Below is a small trained network, with its code and all its weights. Each question gives an input and a class and asks what happens when units are switched off, that is, made to give their printed mean instead of their output.

import numpy as np


def w(rows, s, z=0):
    codes = np.array(rows[::2]) - 128.0
    scale = np.full(codes.shape[1], s)
    scale[-1] = z or s
    return codes * scale


def f(y):
    return np.maximum(y, 0)


def log_softmax(a):
    a = a - a.max(-1, keepdims=True)
    return a - np.log(np.exp(a).sum(-1, keepdims=True))


def net(x, mask):
    res = np.array(x, float).reshape(1, 7) / 4 @ E
    y = f(res @ A[0][:, :-1].T + A[0][:, -1])
    res = res + np.where(mask, y, B[0][:, -1]) @ B[0][:, :-1]
    return log_softmax(res[-1] @ U[:, :-1].T + U[:, -1])


A, B = {}, {}
E = w([
[92,136,33,119,221,223,136,167,6,210],'x0',
[133,124,121,135,128,111,120,133,125,130],'x1',
[58,30,123,116,30,149,253,57,136,232],'x2',
[208,187,169,38,185,45,128,57,131,237],'x3',
[109,132,191,233,116,156,53,39,81,157],'x4',
[138,132,145,133,124,151,138,140,121,124],'x5',
[123,136,126,130,122,122,131,125,133,129],'x6',
],0.0042)
A[0] = w([
[128,141,158,115,141,204,138,151,86,152,214],'neuron 1',
[25,70,85,201,82,197,116,176,94,23,200],'neuron 2',
[112,99,68,54,125,147,193,224,145,50,198],'neuron 3',
[152,102,189,110,49,65,146,102,254,61,72],'neuron 4',
[157,187,102,101,195,119,47,206,140,42,62],'neuron 5',
[122,99,54,51,199,194,190,203,100,179,127],'neuron 6',
[182,177,118,17,194,32,129,100,137,207,226],'neuron 7',
[95,40,106,127,60,130,230,42,143,212,36],'neuron 8',
[142,137,182,100,46,73,162,133,218,58,50],'neuron 9',
[126,71,80,40,88,112,212,177,170,174,119],'neuron 10',
[173,167,138,104,197,128,67,179,101,65,36],'neuron 11',
[193,215,180,42,184,42,123,40,114,227,117],'neuron 12',
[106,40,113,139,84,143,197,103,129,185,41],'neuron 13',
[162,172,161,184,187,109,35,76,103,87,115],'neuron 14',
[169,208,93,125,177,118,52,182,116,59,43],'neuron 15',
[194,196,116,135,215,96,35,190,153,69,81],'neuron 16',
[114,136,108,241,179,200,76,60,44,182,125],'neuron 17',
[69,87,94,179,94,120,111,185,125,45,253],'neuron 18',
[149,114,195,143,55,55,104,111,199,78,52],'neuron 19',
[86,40,123,135,81,109,205,94,129,216,133],'neuron 20',
[109,133,160,224,159,162,79,98,44,180,149],'neuron 21',
[114,129,39,150,183,181,125,173,58,199,13],'neuron 22',
[141,112,204,207,69,108,58,35,170,103,85],'neuron 23',
],0.0049,0.0036)
B[0] = w([
[208,191,55,114,187,60,143,83,173,89,188],'neuron 1',
[167,53,205,58,109,220,82,19,227,80,254],'neuron 2',
[223,51,183,161,184,119,185,15,184,80,206],'neuron 3',
[72,242,36,117,222,28,219,161,54,68,205],'neuron 4',
[57,156,246,206,40,168,169,189,42,208,191],'neuron 5',
[124,210,69,120,205,29,227,51,85,53,184],'neuron 6',
[198,48,202,84,116,203,110,22,219,59,247],'neuron 7',
[35,189,243,223,41,189,138,213,2,231,187],'neuron 8',
[64,246,43,88,210,48,235,150,56,43,182],'neuron 9',
[141,171,218,248,78,83,227,147,52,169,179],'neuron 10',
[42,229,217,204,49,133,197,194,36,149,168],'neuron 11',
[104,48,215,18,102,231,119,31,214,17,225],'neuron 12',
[47,184,178,174,61,147,180,112,88,134,161],'neuron 13',
[125,69,232,182,30,173,165,149,75,190,199],'neuron 14',
[24,150,235,201,42,195,169,212,34,192,180],'neuron 15',
[76,128,226,208,11,163,153,174,40,210,207],'neuron 16',
[162,172,92,100,216,23,246,68,108,37,202],'neuron 17',
[217,63,153,119,160,186,111,13,224,119,244],'neuron 18',
[77,235,49,103,203,70,207,130,80,72,183],'neuron 19',
[120,172,212,211,54,174,104,154,72,200,198],'neuron 20',
[204,171,113,133,194,43,245,74,118,63,198],'neuron 21',
[11,208,53,31,210,36,224,170,27,24,160],'neuron 22',
[157,189,76,61,252,5,226,109,80,30,196],'neuron 23',
],0.0042,0.0053)
U = w([
[203,114,151,144,158,99,171,102,130,109,232],'0',
[34,190,208,204,28,197,134,218,29,210,32],'1',
[60,239,36,48,227,43,192,146,60,40,3],'2',
[160,44,184,54,103,229,85,39,221,80,75],'3',
[185,137,119,142,134,127,127,116,167,136,255],'4',
[175,128,122,125,117,127,115,132,160,145,230],'5',
[186,128,126,125,134,150,99,129,164,136,235],'6',
[106,30,12,79,138,123,3,243,178,223,4],'7',
],0.0049,0.0038)

Each question gives the input, the list of numbers given to net, and the class t.
The units are the neurons (one row each of A and B). Each row of codes is followed by its name. A weight is (code - 128) times the scale printed after its matrix; where a second scale follows, it is the last column's (A, B and U).
mask holds one flag per neuron, in row order. A switched-off neuron (its flag False) gives its mean, the last column of its row in B, instead of its output. The means were averaged over made-up inputs and are rounded, as every weight is.
A unit's drop is (log p(t) with every unit on - log p(t) with that unit switched off) / (log p(t) with every unit on - log p(t) with every unit switched off).
The circuit of an input: a set's keep is (log p(t) with only the set's units on - log p(t) with every unit switched off) / (log p(t) with every unit on - log p(t) with every unit switched off). Starting from the 12 units with the biggest drops (on a tie, the unit counted first), units are removed one at a time, each time the one whose removal leaves the highest keep (on an exact tie, the one counted first), for as long as the keep stays at least 0.8.
circuit, biggest first: the units of the circuit, biggest drop first
k most important neurons: the k neurons with the biggest drops, biggest first
drop when u is switched off: that unit's drop, to one decimal
input [-1,-5,-7,8,-7,-6,-6], class 3: circuit, biggest first : (neuron 7; neuron 12)
input [2,-5,0,8,-3,-6,-6], class 3: circuit, biggest first : (neuron 12; neuron 7)
input [-6,5,2,-5,-1,6,4], class 2: circuit, biggest first : (neuron 4; neuron 9)
input [6,-5,2,-8,4,1,6], class 3: circuit, biggest first : (neuron 2)
input [1,4,3,-8,-2,-1,-6], class 3: circuit, biggest first : (neuron 2; neuron 18)
input [-8,-8,-7,-8,3,8,-1], class 2: 2 most important neurons : (neuron 23; neuron 4)
input [7,0,6,2,2,-7,-7], class 2: circuit, biggest first : (neuron 22; neuron 6)
input [8,-4,-3,2,4,2,-8], class 2: 2 most important neurons : (neuron 22; neuron 17)
input [-7,3,-7,2,-1,-7,-4], class 1: circuit, biggest first : (neuron 16; neuron 5; neuron 15)
input [-7,2,2,-3,-4,-7,-5], class 2: circuit, biggest first : (neuron 4; neuron 9)
input [-5,8,8,4,-7,2,0], class 1: circuit, biggest first : (neuron 8; neuron 10)
input [1,0,7,6,0,-5,3], class 1: circuit, biggest first : (neuron 8; neuron 20)
input [5,0,1,-8,2,0,-7], class 3: 3 most important neurons : (neuron 2; neuron 18; neuron 4)
input [7,-2,0,8,2,3,8], class 3: circuit, biggest first : (neuron 12)
input [-8,-2,2,5,7,6,-5], class 2: circuit, biggest first : (neuron 23; neuron 4; neuron 19)
input [7,6,-5,-2,5,4,-1], class 2: 3 most important neurons : (neuron 17; neuron 22; neuron 21)
input [-8,8,-7,3,-3,-2,-2], class 2: 2 most important neurons : (neuron 4; neuron 9)
input [8,-6,1,2,-2,7,-6], class 2: circuit, biggest first : (neuron 22; neuron 6)
input [0,-8,8,8,-6,1,-7], class 1: 2 most important neurons : (neuron 8; neuron 10)
input [2,2,4,-8,2,-6,-7], class 3: circuit, biggest first : (neuron 2)
input [7,2,-7,4,2,-7,7], class 1: 2 most important neurons : (neuron 16; neuron 15)
input [-4,-8,8,2,2,3,4], class 1: 2 most important neurons : (neuron 8; neuron 20)
input [-8,0,8,-3,0,-1,8], class 1: 2 most important neurons : (neuron 8; neuron 20)
input [8,-2,6,7,1,1,-2], class 2: 2 most important neurons : (neuron 22; neuron 6)
input [-2,8,-3,8,6,-5,-7], class 3: 2 most important neurons : (neuron 12; neuron 7)
input [7,-6,4,5,5,1,5], class 2: drop when neuron 23 is switched off : -0.1
input [-8,-2,-2,-2,-5,1,-5], class 2: drop when neuron 19 is switched off : 0.1
